Below is a small trained network, with its code and all its weights. Each question gives an input and a class and asks what happens when units are switched off, that is, made to give their printed mean instead of their output.

import numpy as np


def w(rows, s, z=0):
    codes = np.array(rows[::2]) - 128.0
    scale = np.full(codes.shape[1], s)
    scale[-1] = z or s
    return codes * scale


def f(y):
    return y / 2 * (1 + np.tanh(0.7978845608 * (y + 0.044715 * y**3)))


def log_softmax(a):
    a = a - a.max(-1, keepdims=True)
    return a - np.log(np.exp(a).sum(-1, keepdims=True))


def net(x, mask):
    res = np.array(x, float).reshape(1, 6) / 4 @ E
    y = f(res @ A[0][:, :-1].T + A[0][:, -1])
    res = res + np.where(mask, y, B[0][:, -1]) @ B[0][:, :-1]
    return log_softmax(res[-1] @ U[:, :-1].T + U[:, -1])


A, B = {}, {}
E = w([
[243,225,29,96,102],'x0',
[128,130,132,121,128],'x1',
[187,18,108,116,9],'x2',
[128,127,129,126,128],'x3',
[178,60,99,49,250],'x4',
[33,125,2,62,100],'x5',
],0.0055)
A[0] = w([
[240,38,77,115,1,45],'N0',
[174,11,109,124,37,55],'N1',
[37,114,43,100,123,140],'N2',
[49,197,137,242,58,74],'N3',
[195,121,173,183,138,3],'N4',
[54,60,176,153,140,53],'N5',
[222,246,96,98,91,67],'N6',
[33,112,21,113,99,91],'N7',
[170,72,139,55,222,83],'N8',
[39,131,62,56,96,123],'N9',
[189,30,112,133,54,105],'N10',
[77,227,131,137,212,47],'N11',
[95,248,116,151,213,39],'N12',
[175,48,105,123,51,85],'N13',
[160,51,93,100,232,52],'N14',
[14,58,176,143,131,78],'N15',
[153,68,129,70,216,36],'N16',
[151,64,110,49,211,127],'N17',
[189,110,220,166,139,123],'N18',
[214,209,74,124,108,56],'N19',
[51,116,37,72,95,153],'N20',
[49,66,195,125,138,53],'N21',
[206,116,196,202,144,44],'N22',
[69,181,157,201,19,58],'N23',
[165,61,114,80,205,139],'N24',
[57,51,162,185,154,55],'N25',
[128,116,105,162,142,139],'N26',
[167,60,93,109,230,83],'N27',
[92,236,131,143,223,44],'N28',
[162,66,103,83,223,41],'N29',
[208,81,187,222,153,141],'N30',
[216,138,218,178,125,137],'N31',
[106,59,148,76,188,4],'N32',
[48,70,194,131,139,63],'N33',
[8,71,31,68,87,94],'N34',
[76,194,143,223,45,63],'N35',
[51,69,197,121,134,56],'N36',
],0.0061,0.0035)
B[0] = w([
[61,92,161,72,184,249],'N0',
[9,80,219,48,227,203],'N1',
[185,199,166,163,158,222],'N2',
[136,160,160,32,56,234],'N3',
[155,160,161,59,168,125],'N4',
[177,113,75,46,153,180],'N5',
[169,38,5,2,172,225],'N6',
[185,189,174,121,175,215],'N7',
[124,160,148,97,61,193],'N8',
[172,185,166,144,172,218],'N9',
[72,139,170,102,173,206],'N10',
[61,95,187,79,178,187],'N11',
[69,96,144,69,172,194],'N12',
[86,103,161,96,181,184],'N13',
[134,136,159,85,65,177],'N14',
[181,121,59,64,138,225],'N15',
[136,157,145,72,88,159],'N16',
[134,167,147,125,63,213],'N17',
[179,197,140,161,173,220],'N18',
[154,65,51,49,152,191],'N19',
[178,188,170,159,184,245],'N20',
[170,81,51,61,136,186],'N21',
[165,175,152,96,174,179],'N22',
[144,158,138,50,101,223],'N23',
[120,155,144,142,55,202],'N24',
[176,94,59,64,156,186],'N25',
[126,126,128,134,124,135],'N26',
[115,153,154,90,58,183],'N27',
[17,56,190,52,157,197],'N28',
[132,149,151,69,60,165],'N29',
[168,203,143,155,163,242],'N30',
[169,186,135,124,188,246],'N31',
[157,142,121,49,99,133],'N32',
[176,69,27,63,155,191],'N33',
[202,206,169,163,192,254],'N34',
[150,141,153,3,54,216],'N35',
[167,98,62,55,150,184],'N36',
],0.0073,0.0028)
U = w([
[168,95,25,91,150,88],'0',
[43,110,180,109,176,69],'1',
[136,136,128,142,114,248],'2',
[188,186,156,152,163,55],'3',
[135,156,153,102,17,83],'4',
[121,130,121,148,123,241],'5',
[105,89,88,249,84,112],'6',
[90,63,79,207,61,59],'7',
],0.015,0.016)

Each question gives the input, the list of numbers given to net, and the class t.
The units are the neurons (one row each of A and B). Each row of codes is followed by its name. A weight is (code - 128) times the scale printed after its matrix; where a second scale follows, it is the last column's (A, B and U).
mask holds one flag per neuron, in row order. A switched-off neuron (its flag False) gives its mean, the last column of its row in B, instead of its output. The means were averaged over made-up inputs and are rounded, as every weight is.
A unit's drop is (log p(t) with every unit on - log p(t) with that unit switched off) / (log p(t) with every unit on - log p(t) with every unit switched off).
The circuit of an input: a set's keep is (log p(t) with only the set's units on - log p(t) with every unit switched off) / (log p(t) with every unit on - log p(t) with every unit switched off). Starting from the 12 units with the biggest drops (on a tie, the unit counted first), units are removed one at a time, each time the one whose removal leaves the highest keep (on an exact tie, the one counted first), for as long as the keep stays at least 0.8.
units of the circuit, in order: the units of the circuit, biggest drop first
k most important neurons: the k neurons with the biggest drops, biggest first
drop of u: that unit's drop, to one decimal
input [-5,-3,8,-4,4,-2], class 1: units of the circuit, in order	N1
input [1,5,-7,0,-4,-2], class 1: units of the circuit, in order	N28, N11
input [-8,-6,8,3,3,-6], class 0: units of the circuit, in order	N33, N25
input [-5,-2,-4,-3,-2,-7], class 3: units of the circuit, in order	N18, N30
input [-5,-4,-1,-4,-7,-5], class 4: units of the circuit, in order	N3, N35
input [-3,-2,-7,4,-8,5], class 4: 2 most important neurons	N3, N35
input [-5,7,-4,-1,-8,4], class 4: 3 most important neurons	N3, N35, N23
input [5,8,-8,2,-6,-6], class 1: units of the circuit, in order	N28, N12
input [-5,-4,-2,-6,3,6], class 3: units of the circuit, in order	N34, N2, N20
input [-1,-3,1,0,-8,-8], class 3: 4 most important neurons	N31, N18, N30, N22
input [-7,-1,-1,7,-1,-8], class 3: 4 most important neurons	N30, N18, N6, N31
input [-1,-2,-3,5,-8,5], class 4: 3 most important neurons	N3, N35, N23
input [-3,-5,7,2,-5,5], class 1: 2 most important neurons	N1, N0
input [7,-1,1,1,-6,3], class 0: units of the circuit, in order	N6
input [8,-3,2,3,0,-5], class 0: 2 most important neurons	N6, N19
input [-2,8,8,-6,8,1], class 1: 4 most important neurons	N1, N0, N10, N13
input [5,1,7,2,-6,1], class 1: 2 most important neurons	N0, N1
input [1,0,6,3,1,3], class 1: 2 most important neurons	N1, N0
input [-8,-6,6,2,3,7], class 0: 2 most important neurons	N15, N33
input [7,4,-4,1,-1,-2], class 0: units of the circuit, in order	N6
input [4,5,8,5,2,-7], class 1: drop of N0	0.2
input [6,5,1,-3,7,8], class 3: drop of N34	0.1
input [-3,6,-6,-6,-8,8], class 3: drop of N13	0.0
input [1,-7,7,4,-6,-5], class 1: drop of N0	0.2
